Q: [153 120 141 124 108]
A: 120

Q:
[[122 128 125 130 139]
 [145 131 105 115 123]]
A: 128

Q: [104  98 136 100]
A: 98

Q: [152 136 124 114]
A: 136

Q:
[[149 123 152 142 143 147]
 [125 127 125 126 125 125]]
A: 123

Q:
[[115 128 126 122 135]
 [155 134 145 111 142]
 [150 139 145 116 143]]
A: 128

Q:
[[131 134 134 133 110]
 [131 138 130 114 122]
 [113 108 123 105 148]]
A: 134

Q:
[[121 117 155 136 136]
 [136 145 104 108 122]]
A: 117
---
Input:
[[141 125 131 111 136 130 114]
 [106 137 126 142 125 117 155]
 [123 132 148 104 131 122 106]]
Output: 132

Input:
[[141 101 142 133 131 107 149]
 [128 147 137 155 152 129 144]
 [117 138 113 109 102 147 107]]
Output: 138

Input:
[[152 106 112 126 118]
 [135 123 134 111 138]
 [110 144 126 155 117]]
Output: 144

Input:
[[124 141 104 100 153]
 [125 131 122 120 135]
 [123 136 119 114 140]]
Output: 136

Input:
[[110 112 138 110]
 [155 134 131 133]
 [111 109 130 111]]
Output: 109

Input:
[[119 123 129 141 128 147]
 [137 134 132 151 155 114]
 [114 125 128 136 133 145]]
Output: 125

Input:
[[129 127 128 130 128]
 [127 127 127 129 129]
 [151 126 128 128 128]]
Output: 126

Input:
[[112 118 132 118]
 [154 142 119 121]
 [121 144 114 113]]
Output: 144
---
[117 109 101 114] Answer: 114, 117

[134 155 132 153 127 108] Answer: 108, 134

[157 141 107 125 123] Answer: 123, 157

[142 150 132 140] Answer: 140, 142

[[136 122 140 139 136 131]
 [142 112 111 103 157  98]
 [139 124 144 141 138 133]] Answer: 131, 139

[113 151 135 113 109 134 117] Answer: 117, 113

[130 107 141 117 153 119] Answer: 119, 130

[[145 135 112 104 125]
 [134 120 109 138 154]] Answer: 125, 134

[145  99 118 125 120] Answer: 120, 145
---
[129 141 108 104 148] -> 141
[135 150 122 132 118 130] -> 150
[126 106 128 113 151] -> 106
[144 132 106 113 122] -> 132
[129 123 122 128 127 152] -> 123
[145 138 128 156] -> 138
[134 127 107 133 109 127 156] -> 127
---
112,133,143,130,117
136,141,114,99,131
ans = 112, 131

122,153,120,140,145,150
136,150,126,148,143,155
ans = 122, 155

153,136,142,135,134
138,131,154,156,104
ans = 153, 104

126,120,128,124,117,128,124
115,138,116,153,131,129,151
114,131,114,129,115,128,131
ans = 126, 131

142,127,125,125,155,127
134,129,125,149,142,131
130,129,113,151,132,127
ans = 142, 127

118,103,115,109,113 ans = 118, 113

136,109,136,118,100,132
120,109,133,111,135,123
ans = 136, 123

134,148,118,116
128,113,136,150
122,138,145,129
ans = 134, 129

120,156,132,126,140,131,114 ans = 120, 114
---
[125 139 133 132 151]	132
[128 152 120 105 142 150]	142
[149 139 133 142 128]	142
[128 133 132 150 125]	150
[100 125 117 140 136 133]	136
[143 124 116 102 125 114 129]	114
[156 152 124 135 110 108 124]	108
[157 120 146 132 143]	132
[100 118 138 125]	138
[123 126 132  98 108 128]	108
---
[[112 122 150 152 121 130]
 [101 114 116 130 139 145]] Out: 121

[146 130 152 131 139 130] Out: 139

[127 108 105 127 131 132] Out: 131

[129 119 135 127 151 134] Out: 151

[111 144 155 107 122 117] Out: 122

[[127 133 118 132 131 152]
 [144 125 140 141 136 130]] Out: 131

[[136 154 127 133 121 127]
 [126 152 115 147 126 122]
 [132 121 138 128 117 135]] Out: 121

[144 136 129 125 105 115] Out: 105

[117 116 130 104 125 122] Out: 125
---
Input: [[137, 142, 121, 136, 122], [114, 156, 108, 103, 103], [149, 128, 109, 128, 128]]
Output: 109
Input: [[133, 131, 106, 151], [128, 129, 125, 127], [122, 132, 135, 123]]
Output: 132
Input: [[130, 122, 149, 112], [138, 135, 151, 132], [145, 121, 109, 121]]
Output: 121
Input: [[149, 123, 129, 116, 152, 108, 153], [129, 127, 128, 128, 131, 127, 129], [127, 127, 127, 127, 125, 128, 129]]
Output: 125
Input: [[135, 107, 101, 108, 146, 131, 118], [127, 154, 150, 153, 110, 151, 125], [130, 128, 128, 129, 126, 127, 127]]
Output: 126
Input: [[118, 141, 111, 154, 119, 153], [119, 102, 146, 117, 115, 103], [148, 101, 110, 110, 111, 141]]
Output: 110
Input: [[117, 116, 132, 119, 155, 110], [112, 120, 118, 123, 119, 111], [134, 100, 134, 149, 105, 137]]
Output: 149
---
[[119 128 130 136 114]
 [119 145 128 108 152]
 [126 102 141 119 119]] -> 128, 152

[[130 143 130 135 116 111 130]
 [145 150 146 138 132 113 148]
 [126 131 131 127 127 142 125]] -> 138, 150

[100 124 137 132 123 144 125] -> 132, 144

[128 126 138 137 135 103 105] -> 137, 138

[[100 118 128 139 128]
 [114 106 141 143 139]
 [142 107 121 146 128]] -> 141, 146

[157 142 105 112 143] -> 105, 157

[134 115 146 143 151] -> 146, 151

[151 130 143 139 139] -> 143, 151

[128 142 126 153 131 104 107] -> 153, 153

[140 134 139 131 132 152 141] -> 131, 152
---
[[136 126 134 121 153 107 142]
 [136 124 131 123 155 109 142]
 [138 124 128 126 153 148 140]] ans = 107

[[128 131 128 130]
 [112 132 109 131]
 [139 104 118 145]] ans = 128

[[130 128 126 130 127 128]
 [133 154 133 101 156 104]
 [131 125 121 126 122 129]] ans = 127

[[128 128 129 127 128]
 [143  98 146 110 125]
 [127 129 129 129 127]] ans = 127

[[102 131 128 124 134]
 [139 125 128 122 136]
 [140 125 128 141 139]] ans = 124

[[129 110 156 126 124 122 146]
 [126 152 101 131 120 133 118]
 [131 142 106 130 139 104 153]] ans = 122

[[137 105 105 125 121]
 [130 123 158 131 135]
 [118 144 114 149 128]] ans = 125

[[101 122 103 133 118 107 126]
 [117 114 146 138 145 138 142]
 [137 112 145 113 154 130 145]] ans = 107
---
[[115 112 156 140 130 129 133]
 [124 116 129 133 144 131 148]
 [143 133 112 113 122 122 111]] out 144

[[132 102 120 142]
 [141 108 128 120]] out 102

[[138 149 152 112 155]
 [131 149 147 126 155]] out 152

[[154 112 143 143 132 104]
 [129 120 142 141 145 125]
 [150 116 130 131 120 105]] out 141

[[125 120 155 130]
 [115 125 143 132]] out 120

[[151 135 121 144 145]
 [124 114 136 123 144]] out 121
---
[[129 122 121 132 123 131 127 132 124 121 113 144 152 122]
 [122 121 117 141 129 125 124 132 129 142 143 125 112 116]
 [122 122 134 127 134 131 121 124 121 132 137 125 109 121]
 [117 122 133 128 133 132 120 126 120 130 138 123 107 121]
 [116 122 135 126 133 134 121 124 118 128 137 122 107 122]
 [138 125 121 128 127 116 148 136 132 113 125 122 130 144]
 [128 144 137 117 131 140 113 125 117 129 134 117 149 126]
 [125 147 133 119 126 139 108 130 118 128 135 121 156 127]
 [130 126 120 136 128 121 131 129 139 140 135 129 116 127]
 [138 126 137 122 134 125 122 126 133 134 129 138 124 128]
 [131 131 129 122 129 139 115 128 120 130 128 136 149 128]] ans = 128

[[115 115 135 143 127 136]
 [121 143 128 135 135 111]
 [120 145 126 142 128 116]
 [117 133 129 149 121 131]
 [119 129 132 124 147 114]
 [120 137 130 129 142 110]
 [118 141 127 147 123 124]
 [116 110 138 136 132 131]
 [115 124 132 148 123 136]] ans = 136

[[123 122 102 126 152 114 136 112 110]
 [128 137 128 138 143 143 116 125 127]
 [133 115 129 117 131 130 131 132 116]
 [131 125 128 126 134 126 132 131 117]
 [133 111 111 111 143 122 121 117 126]
 [130 126 117 117 149 133 134 130 121]
 [126 138 127 128 139 123 124 123 119]] ans = 119

[[104 135 136 122 135 125 154 125 127]
 [151 126 106 146 132 122 129 118 113]
 [139 137 130 110 145 104 151 117 110]
 [102 103 103 153 132 135 127 118 137]
 [123 109 116 154 119 124 113 116 106]] ans = 106

[[133 130 112 132 139 128 137 137 122 104 123]
 [135 132 114 132 139 132 131 137 124 104 126]
 [128 130 127 125 132 133 128 132 134 124 123]
 [125 133 115 126 142 126 137 137 136 115 118]
 [131 132 111 134 140 125 136 134 129 110 121]
 [129 123 131 122 125 124 134 127 120 132 121]
 [128 134 111 132 142 127 137 137 134 113 121]
 [126 133 123 125 135 130 129 133 140 120 120]
 [125 132 120 125 137 125 133 136 139 116 118]
 [135 125 130 135 122 133 127 128 119 132 128]] ans = 128

[[127 113 126 106 135 123 125 128 157 121 111 124 140]
 [123 129 130 138 134 123 128 118 154 125 131 125 132]
 [126 132 119 134 128 122 150 148 151 138 123 129 134]
 [135 127 133 136 126 134 133 122 127 136 129 128 128]
 [134 124 123 121 113 123 124 152 117 136 110 141 129]
 [143 132 123 115 140 146 117 120 127 118 141 119 127]
 [148 135 133 116 125 145 127 134 117 129 130 124 129]] ans = 129
---
[[126, 120, 124, 139, 111, 126], [131, 121, 127, 135, 112, 129], [115, 119, 123, 130, 124, 150]] | 115
[[130, 134, 133, 125, 111, 117], [127, 128, 142, 115, 150, 149], [136, 132, 128, 128, 138, 130]] | 136
[[110, 130, 127, 155, 126, 110, 122], [116, 117, 134, 149, 127, 111, 136], [140, 137, 133, 131, 124, 135, 123]] | 140
[[131, 105, 112, 127, 119], [114, 125, 133, 147, 120], [107, 117, 127, 134, 124]] | 107
[[108, 138, 123, 134, 138, 123, 127], [150, 114, 134, 123, 121, 134, 128], [120, 134, 127, 131, 139, 121, 132]] | 120
[[154, 129, 129, 125, 136, 132], [130, 125, 130, 120, 125, 126], [116, 117, 121, 119, 124, 123]] | 116
[[103, 155, 149, 119, 129, 128, 121], [129, 133, 123, 135, 131, 128, 128], [112, 134, 98, 136, 123, 126, 129]] | 112
